Below are the code and all the weights of a small trained network. Each question names an input and a target symbol and asks about switching units off, where a switched-off unit gives its printed mean instead of its output.

import numpy as np


def w(rows, s, z=0):
    codes = np.array(rows[::2]) - 128.0
    scale = np.full(codes.shape[1], s)
    scale[-1] = z or s
    return codes * scale


def f(y):
    return y / 2 * (1 + np.tanh(0.7978845608 * (y + 0.044715 * y**3)))


def softmax(a):
    e = np.exp(a - a.max(-1, keepdims=True))
    return e / e.sum(-1, keepdims=True)


def log_softmax(a):
    a = a - a.max(-1, keepdims=True)
    return a - np.log(np.exp(a).sum(-1, keepdims=True))


def net(x, mask):
    ids = ['ΓΘΣηλπτ'.index(c) for c in x.split()]
    T = len(ids)
    res = E[ids] + P[:T]
    u = 0
    for l in range(2):
        r = res
        for j in range(2):
            rows = slice(2 * j, 2 * j + 2)
            q, k, v = (r @ M[l][rows].T for M in (Q, K, V))
            z = softmax(np.where(np.tri(T) > 0, q @ k.T / 2**0.5, -1e9)) @ v
            o = O[l][rows]
            res = res + np.where(mask[u + j], z, o[:, -1]) @ o[:, :-1]
        u += 2
        y = f(res @ A[l][:, :-1].T + A[l][:, -1])
        res = res + np.where(mask[u : u + 8], y, B[l][:, -1]) @ B[l][:, :-1]
        u += 8
    return log_softmax(res[-1] @ U[:, :-1].T + U[:, -1])


Q, K, V, O, A, B = {}, {}, {}, {}, {}, {}
E = w([
[131,159,64,32],'Γ',
[250,110,89,97],'Θ',
[94,128,196,125],'Σ',
[124,116,142,219],'η',
[135,65,64,150],'λ',
[218,150,129,192],'π',
[85,63,119,176],'τ',
],0.013)
P = w([
[221,3,198,141],'0',
[193,64,172,122],'1',
[169,98,153,116],'2',
[150,122,139,113],'3',
[133,140,125,116],'4',
[119,154,117,116],'5',
[109,166,105,118],'6',
[101,175,96,120],'7',
[88,179,85,119],'8',
[80,192,75,121],'9',
[69,197,68,125],'10',
[62,201,62,131],'11',
[51,207,53,135],'12',
[42,212,43,145],'13',
],0.0052)
Q[0] = w([
[70,117,128,138],'0.h1',
[118,150,153,177],'0.h1',
[166,190,117,1],'0.h2',
[18,68,76,51],'0.h2',
],0.027)
K[0] = w([
[98,113,157,102],'0.h1',
[129,149,183,153],'0.h1',
[181,103,147,4],'0.h2',
[38,65,50,81],'0.h2',
],0.027)
V[0] = w([
[165,235,203,138],'0.h1',
[56,120,220,115],'0.h1',
[184,2,142,102],'0.h2',
[165,139,113,91],'0.h2',
],0.0092)
O[0] = w([
[70,80,78,67,49],'0.h1',
[124,161,74,2,3],'0.h1',
[46,131,81,140,248],'0.h2',
[105,180,132,133,153],'0.h2',
],0.008,0.0047)
A[0] = w([
[181,132,120,145,107],'0.n1',
[172,52,128,119,146],'0.n2',
[141,164,255,159,2],'0.n3',
[108,181,164,147,84],'0.n4',
[116,188,61,37,87],'0.n5',
[211,113,131,74,176],'0.n6',
[157,197,53,57,124],'0.n7',
[174,172,108,106,247],'0.n8',
],0.019,0.004)
B[0] = w([
[174,194,77,108,253],'0.n1',
[21,130,123,124,224],'0.n2',
[32,108,71,135,131],'0.n3',
[151,80,138,90,121],'0.n4',
[202,105,140,175,182],'0.n5',
[5,138,161,84,127],'0.n6',
[111,178,122,131,176],'0.n7',
[93,125,167,186,217],'0.n8',
],0.023,0.0031)
Q[1] = w([
[124,157,92,91],'1.h1',
[103,113,124,253],'1.h1',
[137,89,67,152],'1.h2',
[149,55,160,148],'1.h2',
],0.035)
K[1] = w([
[128,129,162,184],'1.h1',
[215,5,212,19],'1.h1',
[130,55,54,183],'1.h2',
[161,15,199,136],'1.h2',
],0.024)
V[1] = w([
[102,134,118,118],'1.h1',
[122,148,157,255],'1.h1',
[208,157,106,148],'1.h2',
[48,95,153,119],'1.h2',
],0.012)
O[1] = w([
[138,89,108,111,131],'1.h1',
[143,74,185,255,254],'1.h1',
[87,130,128,118,81],'1.h2',
[176,111,131,145,189],'1.h2',
],0.0098,0.0078)
A[1] = w([
[131,106,72,117,76],'1.n1',
[81,60,173,79,101],'1.n2',
[3,85,158,126,120],'1.n3',
[116,115,156,57,254],'1.n4',
[141,130,143,141,58],'1.n5',
[80,143,115,101,57],'1.n6',
[105,162,162,71,172],'1.n7',
[169,166,133,106,62],'1.n8',
],0.022,0.0065)
B[1] = w([
[115,118,166,63,150],'1.n1',
[223,3,120,11,142],'1.n2',
[71,141,171,53,254],'1.n3',
[117,78,50,206,142],'1.n4',
[128,103,75,102,232],'1.n5',
[136,244,30,110,135],'1.n6',
[210,147,185,129,145],'1.n7',
[94,98,147,81,146],'1.n8',
],0.028,0.0043)
U = w([
[162,96,91,255,195],'Γ',
[108,82,53,123,2],'Θ',
[54,115,166,155,209],'Σ',
[182,132,181,150,47],'η',
[116,137,60,139,56],'λ',
[173,146,111,133,104],'π',
[189,79,140,134,78],'τ',
],0.0073,0.0066)

Each question gives the input, a string of symbols that net reads in full, and the target symbol t.
The units are the heads (2 rows each of Q, K, V and O) and the neurons (one row each of A and B). Each row of codes is followed by its name. A weight is (code - 128) times the scale printed after its matrix; where a second scale follows, it is the last column's (O, A, B and U).
mask holds one flag per unit, layer by layer, with each layer's heads first. A switched-off unit (its flag False) gives its mean, the last column of its rows in O or B, instead of its output. The means were averaged over made-up inputs and are rounded, as every weight is.
A unit's drop is (log p(t) with every unit on - log p(t) with that unit switched off) / (log p(t) with every unit on - log p(t) with every unit switched off).
The circuit of an input: a set's keep is (log p(t) with only the set's units on - log p(t) with every unit switched off) / (log p(t) with every unit on - log p(t) with every unit switched off). Starting from the 12 units with the biggest drops (on a tie, the unit counted first), units are removed one at a time, each time the one whose removal leaves the highest keep (on an exact tie, the one counted first), for as long as the keep stays at least 0.8.
units of the circuit, in order: the units of the circuit, biggest drop first
top k neurons: the k neurons with the biggest drops, biggest first
top k neurons in layer l: the k neurons of layer l with the biggest drops, biggest first
heads that matter: for each layer, one digit per head in row order, 1 if its drop is at least 0.15 and else 0, layers parted by /
input π λ Γ Γ Σ λ π Γ η λ Θ, target π: top 3 neurons	[0.n8 1.n6 1.n7]
input λ τ λ π, target Σ: units of the circuit, in order	[1.n3 0.n3]
input π Γ Γ Θ λ, target Σ: units of the circuit, in order	[1.n3 0.n2]
input π π π Σ λ η τ, target Θ: top 3 neurons in layer 0	[0.n1 0.n8 0.n5]
input η Σ τ π, target λ: heads that matter	11 / 10
input Γ τ Σ τ, target τ: top 2 neurons in layer 0	[0.n1 0.n7]
input λ π λ π λ Γ τ λ Θ Σ, target τ: units of the circuit, in order	[0.n4 1.n2]
input Σ λ τ τ, target Θ: top 2 neurons	[0.n1 0.n8]
input π τ λ λ Γ λ τ, target Γ: units of the circuit, in order	[1.h2 0.n2 1.n3]
input λ λ λ Γ η τ π Σ λ λ λ λ Θ, target π: top 4 neurons	[0.n1 0.n8 1.n7 1.n6]
input Θ η λ, target Σ: units of the circuit, in order	[0.n2 1.n3]
input Θ Θ π τ Θ π λ λ τ, target Γ: units of the circuit, in order	[0.n2 1.n3]
input Γ Σ η τ η λ η λ π Θ π, target π: heads that matter	11 / 11
input λ λ λ λ π λ τ Θ, target Σ: units of the circuit, in order	[0.n6]
input τ π λ τ λ Σ Γ, target η: units of the circuit, in order	[1.n7 0.h2 0.n6]
input λ Γ Θ λ λ π η, target Σ: top neuron in layer 0	[0.n1]
input π π Γ λ λ λ τ Θ, target Σ: heads that matter	00 / 00
input Γ λ λ Θ Σ π Σ, target Γ: heads that matter	10 / 11
input τ Θ Θ τ Θ π λ η, target Σ: heads that matter	01 / 00
input λ Θ λ Γ Θ η Σ π π, target λ: top neuron	[0.n4]
input Θ λ π, target Σ: units of the circuit, in order	[0.n3 1.n3]
input Σ λ λ Θ Θ λ τ η λ τ τ τ Γ Γ, target η: top 2 neurons in layer 0	[0.n7 0.n6]
input λ Σ Γ Σ λ η Γ, target Γ: top 2 neurons	[0.n5 0.n1]
input λ τ τ Γ, target Σ: top 4 neurons	[0.n6 1.n3 0.n8 0.n7]
input λ π λ Γ, target Σ: heads that matter	01 / 00
input Θ Γ λ π Σ, target τ: top 2 neurons in layer 0	[0.n1 0.n4]
input λ π Σ Σ Σ Θ Θ Θ Γ Θ Θ λ λ Σ, target Γ: top neuron	[0.n1]
input τ π Θ λ Γ λ τ Γ, target Γ: top 3 neurons	[0.n5 0.n7 1.n3]
